Here is a tiny trained network, its code and every weight. The questions are about switching its units off for an input and a target symbol, where a switched-off unit gives its printed mean instead of its output.

import numpy as np


def w(rows, s, z=0):
    codes = np.array(rows[::2]) - 128.0
    scale = np.full(codes.shape[1], s)
    scale[-1] = z or s
    return codes * scale


def f(y):
    return y / 2 * (1 + np.tanh(0.7978845608 * (y + 0.044715 * y**3)))


def softmax(a):
    e = np.exp(a - a.max(-1, keepdims=True))
    return e / e.sum(-1, keepdims=True)


def log_softmax(a):
    a = a - a.max(-1, keepdims=True)
    return a - np.log(np.exp(a).sum(-1, keepdims=True))


def net(x, mask):
    ids = ['αβεζλμπστψ'.index(c) for c in x.split()]
    T = len(ids)
    res = E[ids] + P[:T]
    u = 0
    for l in range(2):
        q, k, v = (res @ M[l].T for M in (Q, K, V))
        z = softmax(np.where(np.tri(T) > 0, q @ k.T / 2**0.5, -1e9)) @ v
        res = res + np.where(mask[u], z, O[l][:, -1]) @ O[l][:, :-1]
        u += 1
        y = f(res @ A[l][:, :-1].T + A[l][:, -1])
        res = res + np.where(mask[u : u + 8], y, B[l][:, -1]) @ B[l][:, :-1]
        u += 8
    return log_softmax(res[-1] @ U[:, :-1].T + U[:, -1])


Q, K, V, O, A, B = {}, {}, {}, {}, {}, {}
E = w([
[159,106,221,127,159,79,153,88,79,68,114,114],'α',
[129,156,92,100,193,130,139,82,95,63,191,146],'β',
[190,94,77,97,198,83,37,126,126,110,59,147],'ε',
[108,70,171,95,126,119,85,151,68,70,114,48],'ζ',
[48,167,129,82,172,74,101,118,167,101,70,127],'λ',
[171,148,80,102,156,155,102,206,203,22,160,123],'μ',
[134,126,151,145,151,108,120,76,103,6,100,104],'π',
[99,129,67,87,148,61,206,218,143,85,103,117],'σ',
[132,93,139,34,166,138,121,114,66,125,188,108],'τ',
[101,123,134,133,48,107,114,137,75,177,166,173],'ψ',
],0.02)
P = w([
[62,55,171,184,130,255,219,89,141,190,147,107],'0',
[162,112,178,102,77,140,207,48,99,97,131,120],'1',
[152,132,150,110,95,114,194,61,113,97,145,98],'2',
[154,129,146,99,107,108,177,87,105,101,127,113],'3',
[138,139,126,94,123,109,158,107,92,92,136,102],'4',
[144,149,110,89,143,105,145,109,95,104,131,108],'5',
[139,145,112,92,151,85,138,120,93,106,124,105],'6',
[134,150,108,82,162,79,114,128,103,114,119,109],'7',
[128,144,94,83,184,79,117,146,94,121,109,103],'8',
[115,149,128,83,186,88,76,161,133,128,132,86],'9',
],0.0084)
Q[0] = w([
[123,168,79,130,50,123,180,233,207,119,121,133],'0.h1',
[135,121,176,7,151,99,174,63,114,54,139,89],'0.h1',
],0.011)
K[0] = w([
[106,100,180,198,109,248,145,105,155,144,161,124],'0.h1',
[75,122,96,91,219,108,125,145,158,131,56,90],'0.h1',
],0.013)
V[0] = w([
[121,166,155,46,147,206,30,91,233,67,92,77],'0.h1',
[224,30,146,71,150,198,112,147,117,25,171,3],'0.h1',
],0.0049)
O[0] = w([
[49,11,71,125,123,65,84,29,140,141,133,186,255],'0.h1',
[125,127,89,235,164,133,139,125,65,219,96,147,78],'0.h1',
],0.011,0.0061)
A[0] = w([
[87,119,88,102,199,153,177,140,142,129,190,149,126],'0.n1',
[137,198,57,137,170,200,169,161,229,95,111,107,224],'0.n2',
[138,55,41,81,98,88,123,149,165,113,130,154,252],'0.n3',
[134,119,208,118,19,109,105,131,141,104,177,167,73],'0.n4',
[106,90,121,212,34,171,89,110,108,163,61,103,148],'0.n5',
[86,105,120,254,189,157,164,144,142,95,150,170,115],'0.n6',
[124,141,166,130,112,165,159,87,101,230,189,230,66],'0.n7',
[107,167,157,97,137,86,68,151,119,165,159,113,188],'0.n8',
],0.0084,0.0024)
B[0] = w([
[163,78,139,119,78,149,102,127,68,123,146,80,162],'0.n1',
[58,89,164,96,93,119,241,142,56,182,97,116,134],'0.n2',
[133,62,168,190,181,173,110,115,132,160,204,144,249],'0.n3',
[63,147,98,221,183,89,81,115,143,152,108,126,155],'0.n4',
[78,132,251,45,151,139,98,121,164,112,52,102,136],'0.n5',
[195,138,95,158,2,62,96,152,112,170,111,114,141],'0.n6',
[69,176,206,194,124,175,159,125,86,137,200,212,145],'0.n7',
[133,114,40,153,131,122,200,155,122,83,92,184,165],'0.n8',
],0.0086,0.015)
Q[1] = w([
[217,118,112,67,156,188,254,201,168,65,135,64],'1.h1',
[21,191,102,166,105,103,208,239,212,114,143,174],'1.h1',
],0.0067)
K[1] = w([
[253,185,144,195,39,231,177,128,84,157,180,15],'1.h1',
[3,204,211,195,57,156,199,66,131,202,91,197],'1.h1',
],0.0069)
V[1] = w([
[44,139,79,79,67,42,174,146,119,98,99,43],'1.h1',
[80,153,121,93,2,137,181,119,28,83,169,112],'1.h1',
],0.0051)
O[1] = w([
[85,129,85,66,91,57,247,200,219,131,115,176,35],'1.h1',
[121,98,47,78,111,14,2,127,102,28,189,228,3],'1.h1',
],0.0063,0.0044)
A[1] = w([
[198,218,9,152,92,88,57,141,123,138,105,164,41],'1.n1',
[137,82,108,173,132,86,63,146,133,114,57,100,28],'1.n2',
[154,102,90,209,167,161,95,82,105,112,187,141,12],'1.n3',
[165,120,31,65,76,112,181,153,198,209,78,155,2],'1.n4',
[131,147,198,77,153,98,135,117,135,47,36,37,32],'1.n5',
[133,203,50,189,71,119,152,68,197,125,3,107,134],'1.n6',
[69,136,146,180,117,167,132,87,120,247,157,100,61],'1.n7',
[147,148,92,140,103,20,122,148,67,76,79,93,160],'1.n8',
],0.0072,0.0026)
B[1] = w([
[45,154,72,139,88,193,87,18,120,159,129,21,147],'1.n1',
[153,154,141,83,78,192,150,132,160,159,236,172,152],'1.n2',
[89,178,144,111,84,93,190,133,167,141,91,130,250],'1.n3',
[141,71,104,154,163,254,159,37,131,133,128,137,128],'1.n4',
[142,165,64,83,154,127,155,109,171,151,222,155,153],'1.n5',
[97,104,145,162,175,206,190,137,101,58,130,254,129],'1.n6',
[169,121,82,108,175,151,117,228,170,97,147,152,208],'1.n7',
[164,171,163,99,96,155,99,128,190,88,37,115,161],'1.n8',
],0.0088,0.011)
U = w([
[145,110,245,174,112,74,120,155,77,144,2,101,156],'α',
[245,135,68,121,175,85,16,174,137,45,145,146,173],'β',
[102,169,90,197,143,84,149,193,62,150,154,222,166],'ε',
[190,148,116,157,192,233,135,87,86,176,111,108,81],'ζ',
[70,67,161,142,169,90,108,81,151,121,157,119,208],'λ',
[193,118,49,185,88,82,100,140,190,166,192,161,52],'μ',
[179,111,76,180,123,88,131,138,118,143,118,134,106],'π',
[141,122,140,135,101,170,128,113,134,106,91,209,1],'σ',
[80,174,103,158,99,142,100,109,94,182,95,74,127],'τ',
[104,185,183,58,102,116,140,153,153,225,134,123,14],'ψ',
],0.0048,0.0038)

Each question gives the input, a string of symbols that net reads in full, and the target symbol t.
The units are the heads (2 rows each of Q, K, V and O) and the neurons (one row each of A and B). Each row of codes is followed by its name. A weight is (code - 128) times the scale printed after its matrix; where a second scale follows, it is the last column's (O, A, B and U).
mask holds one flag per unit, layer by layer, with each layer's heads first. A switched-off unit (its flag False) gives its mean, the last column of its rows in O or B, instead of its output. The means were averaged over made-up inputs and are rounded, as every weight is.
A unit's drop is (log p(t) with every unit on - log p(t) with that unit switched off) / (log p(t) with every unit on - log p(t) with every unit switched off).
The circuit of an input: a set's keep is (log p(t) with only the set's units on - log p(t) with every unit switched off) / (log p(t) with every unit on - log p(t) with every unit switched off). Starting from the 12 units with the biggest drops (on a tie, the unit counted first), units are removed one at a time, each time the one whose removal leaves the highest keep (on an exact tie, the one counted first), for as long as the keep stays at least 0.8.
circuit, biggest first: the units of the circuit, biggest drop first
most important unit: the unit with the biggest drop
top k neurons: the k neurons with the biggest drops, biggest first
k most important neurons of layer l: the k neurons of layer l with the biggest drops, biggest first
drop when u is switched off: that unit's drop, to one decimal
input λ α α λ λ ε ψ λ σ α, target β: circuit, biggest first => (0.h1; 0.n3; 1.n5; 1.n3)
input τ ψ σ, target τ: most important unit => 0.h1
input α ψ α α λ ψ λ σ ψ, target τ: top 2 neurons => (1.n1; 0.n3)
input μ τ λ τ λ τ β μ, target μ: top 4 neurons => (0.n6; 0.n3; 1.n2; 1.n7)
input λ λ μ λ λ α λ λ σ, target λ: 2 most important neurons of layer 0 => (0.n3; 0.n2)
input ε ψ τ α σ ε ψ π, target ζ: circuit, biggest first => (1.h1; 0.h1)
input ψ ζ σ, target ψ: circuit, biggest first => (0.h1; 0.n2)
input τ π τ ψ τ α, target α: 3 most important neurons of layer 1 => (1.n8; 1.n7; 1.n5)
input τ ψ τ π, target σ: top 3 neurons => (1.n6; 0.n3; 0.n6)
input ζ λ β α λ τ ψ λ λ σ, target ζ: top 2 neurons => (0.n6; 1.n4)
input τ τ λ λ σ, target τ: top 4 neurons => (1.n1; 0.n6; 0.n7; 0.n3)
input τ π ζ ψ, target ε: circuit, biggest first => (0.n7; 0.h1)
input μ σ μ, target μ: circuit, biggest first => (0.h1; 0.n6)
input β π τ λ π α μ μ σ, target β: most important unit => 1.h1
input ψ λ ε λ σ α ψ ψ ψ π, target β: top 2 neurons => (0.n3; 0.n4)
input ψ λ μ λ τ λ τ λ σ, target ψ: top 3 neurons => (0.n2; 0.n7; 1.n5)
input λ π τ λ ψ, target ε: 2 most important neurons of layer 0 => (0.n7; 0.n4)
input ζ τ ζ λ ζ λ ζ τ ψ μ, target ζ: 2 most important neurons of layer 0 => (0.n6; 0.n3)
input τ λ λ λ λ λ ζ α ψ ψ, target τ: top 3 neurons => (0.n3; 1.n1; 0.n8)
input λ τ σ λ ε λ ψ μ μ, target λ: most important unit => 0.n2
input ψ ε α λ ζ μ, target ψ: top 4 neurons => (0.n2; 0.n7; 1.n5; 0.n3)
input μ μ τ λ ζ ψ σ, target μ: top 3 neurons => (0.n6; 0.n3; 1.n2)
input ψ τ μ, target ψ: top 2 neurons => (0.n2; 0.n7)
input λ λ λ τ τ λ λ σ τ π, target β: 3 most important neurons of layer 0 => (0.n3; 0.n4; 0.n7)
input ψ τ β, target τ: drop when 0.n6 is switched off => 0.3
